Below is a small trained network, with its code and all its weights. Each question gives an input and a class and asks what happens when units are switched off, that is, made to give their printed mean instead of their output.

import numpy as np


def w(rows, s, z=0):
    codes = np.array(rows[::2]) - 128.0
    scale = np.full(codes.shape[1], s)
    scale[-1] = z or s
    return codes * scale


def norm(h):
    return h / np.sqrt((h * h).mean(-1, keepdims=True) + 1e-5)


def f(y):
    return y / 2 * (1 + np.tanh(0.7978845608 * (y + 0.044715 * y**3)))


def log_softmax(a):
    a = a - a.max(-1, keepdims=True)
    return a - np.log(np.exp(a).sum(-1, keepdims=True))


def net(x, mask):
    res = np.array(x, float).reshape(1, 3) / 4 @ E
    u = 0
    for l in range(4):
        y = f(norm(res) @ A[l][:, :-1].T + A[l][:, -1])
        res = res + np.where(mask[u : u + 4], y, B[l][:, -1]) @ B[l][:, :-1]
        u += 4
    return log_softmax(norm(res)[-1] @ U[:, :-1].T + U[:, -1])


A, B = {}, {}
E = w([
[41,149,112,195,179,91,152,91,128,99],'x0',
[189,89,118,223,159,138,75,98,123,50],'x1',
[172,205,61,107,125,86,227,136,255,103],'x2',
],0.0078)
A[0] = w([
[193,169,90,132,181,1,176,147,135,83,255],'0.n1',
[52,143,105,48,122,135,93,160,166,211,220],'0.n2',
[83,74,112,130,169,165,103,89,126,150,181],'0.n3',
[117,156,92,88,100,106,133,103,196,188,98],'0.n4',
],0.0055,0.0023)
B[0] = w([
[190,207,134,98,95,177,82,90,29,114,254],'0.n1',
[63,119,128,148,78,80,23,157,151,123,247],'0.n2',
[146,182,5,3,176,253,100,100,84,68,184],'0.n3',
[101,108,117,123,136,206,43,93,87,138,186],'0.n4',
],0.0049,0.0043)
A[1] = w([
[77,60,238,116,148,118,151,88,8,130,76],'1.n1',
[215,43,195,77,116,126,138,172,148,163,2],'1.n2',
[110,180,134,82,129,118,2,115,51,44,215],'1.n3',
[42,176,134,218,198,52,182,128,75,107,120],'1.n4',
],0.0051,0.0017)
B[1] = w([
[167,180,135,122,93,153,194,51,102,136,189],'1.n1',
[162,121,156,152,170,172,215,200,122,97,149],'1.n2',
[121,101,94,141,90,96,197,171,165,58,255],'1.n3',
[212,122,179,87,249,204,117,254,121,207,184],'1.n4',
],0.0084,0.0063)
A[2] = w([
[183,107,104,188,109,158,151,178,139,51,60],'2.n1',
[112,33,213,104,119,172,87,74,29,98,237],'2.n2',
[182,53,116,228,205,103,1,57,190,92,10],'2.n3',
[190,85,114,152,20,89,144,213,163,128,114],'2.n4',
],0.0054,0.0013)
B[2] = w([
[2,78,138,88,95,121,158,112,156,201,241],'2.n1',
[206,224,82,125,160,112,78,97,155,93,254],'2.n2',
[139,135,195,36,59,88,78,172,191,200,192],'2.n3',
[119,130,119,234,225,128,145,129,118,117,209],'2.n4',
],0.0091,0.0044)
A[3] = w([
[243,5,203,158,111,115,109,99,253,79,55],'3.n1',
[223,247,101,103,108,145,209,38,139,157,1],'3.n2',
[224,77,182,90,248,249,146,244,114,151,77],'3.n3',
[112,141,219,127,41,35,69,168,115,166,120],'3.n4',
],0.0048,0.00097)
B[3] = w([
[80,172,162,36,129,110,94,148,90,207,183],'3.n1',
[166,101,107,156,144,151,57,29,56,57,213],'3.n2',
[140,134,223,173,206,200,189,196,105,152,253],'3.n3',
[117,111,146,1,164,47,158,62,218,197,159],'3.n4',
],0.0087,0.0054)
U = w([
[226,184,74,141,113,155,84,39,93,49,251],'0',
[173,140,186,162,220,191,168,225,105,172,138],'1',
[73,116,156,49,47,22,80,156,172,217,38],'2',
[61,6,68,233,107,119,211,154,133,78,20],'3',
],0.012,0.0013)

Each question gives the input, the list of numbers given to net, and the class t.
The units are the neurons (one row each of A and B). Each row of codes is followed by its name. A weight is (code - 128) times the scale printed after its matrix; where a second scale follows, it is the last column's (A, B and U).
mask holds one flag per neuron, layer by layer. A switched-off neuron (its flag False) gives its mean, the last column of its row in B, instead of its output. The means were averaged over made-up inputs and are rounded, as every weight is.
A unit's drop is (log p(t) with every unit on - log p(t) with that unit switched off) / (log p(t) with every unit on - log p(t) with every unit switched off).
The circuit of an input: a set's keep is (log p(t) with only the set's units on - log p(t) with every unit switched off) / (log p(t) with every unit on - log p(t) with every unit switched off). Starting from the 12 units with the biggest drops (on a tie, the unit counted first), units are removed one at a time, each time the one whose removal leaves the highest keep (on an exact tie, the one counted first), for as long as the keep stays at least 0.8.
units of the circuit, in order: the units of the circuit, biggest drop first
most important unit: the unit with the biggest drop
top k neurons: the k neurons with the biggest drops, biggest first
k most important neurons of layer l: the k neurons of layer l with the biggest drops, biggest first
drop of u: that unit's drop, to one decimal
input [0,-1,0], class 3: most important unit -> 1.n3
input [-3,-4,-5], class 0: units of the circuit, in order -> 2.n2; 1.n4
input [-5,6,2], class 2: top 3 neurons -> 1.n4; 2.n1; 2.n3
input [6,7,-6], class 2: top 2 neurons -> 2.n3; 0.n1
input [-7,1,-7], class 0: top 3 neurons -> 2.n2; 1.n4; 1.n1
input [-6,-1,6], class 0: top 3 neurons -> 1.n4; 3.n2; 0.n1
input [-3,4,-1], class 2: top 4 neurons -> 1.n4; 2.n1; 2.n3; 0.n1
input [-8,8,3], class 1: top 4 neurons -> 1.n2; 2.n4; 0.n2; 3.n3
input [8,8,6], class 1: top 3 neurons -> 1.n4; 0.n2; 1.n1
input [8,6,-6], class 1: top 3 neurons -> 1.n4; 0.n1; 2.n3
input [1,1,1], class 3: top 2 neurons -> 0.n1; 1.n3
input [-7,8,-4], class 2: top 4 neurons -> 2.n3; 1.n4; 2.n1; 3.n1
input [-3,-4,1], class 2: 3 most important neurons of layer 3 -> 3.n3; 3.n4; 3.n2
input [7,0,8], class 0: most important unit -> 0.n1
input [-8,-7,6], class 1: 3 most important neurons of layer 2 -> 2.n2; 2.n1; 2.n4
input [-3,4,-2], class 2: 2 most important neurons of layer 2 -> 2.n1; 2.n3
input [-3,3,0], class 3: 2 most important neurons of layer 2 -> 2.n1; 2.n2
input [6,6,2], class 1: 2 most important neurons of layer 0 -> 0.n2; 0.n4
input [3,6,-3], class 2: drop of 2.n3 -> 0.6
input [-5,-3,-7], class 0: units of the circuit, in order -> 2.n2
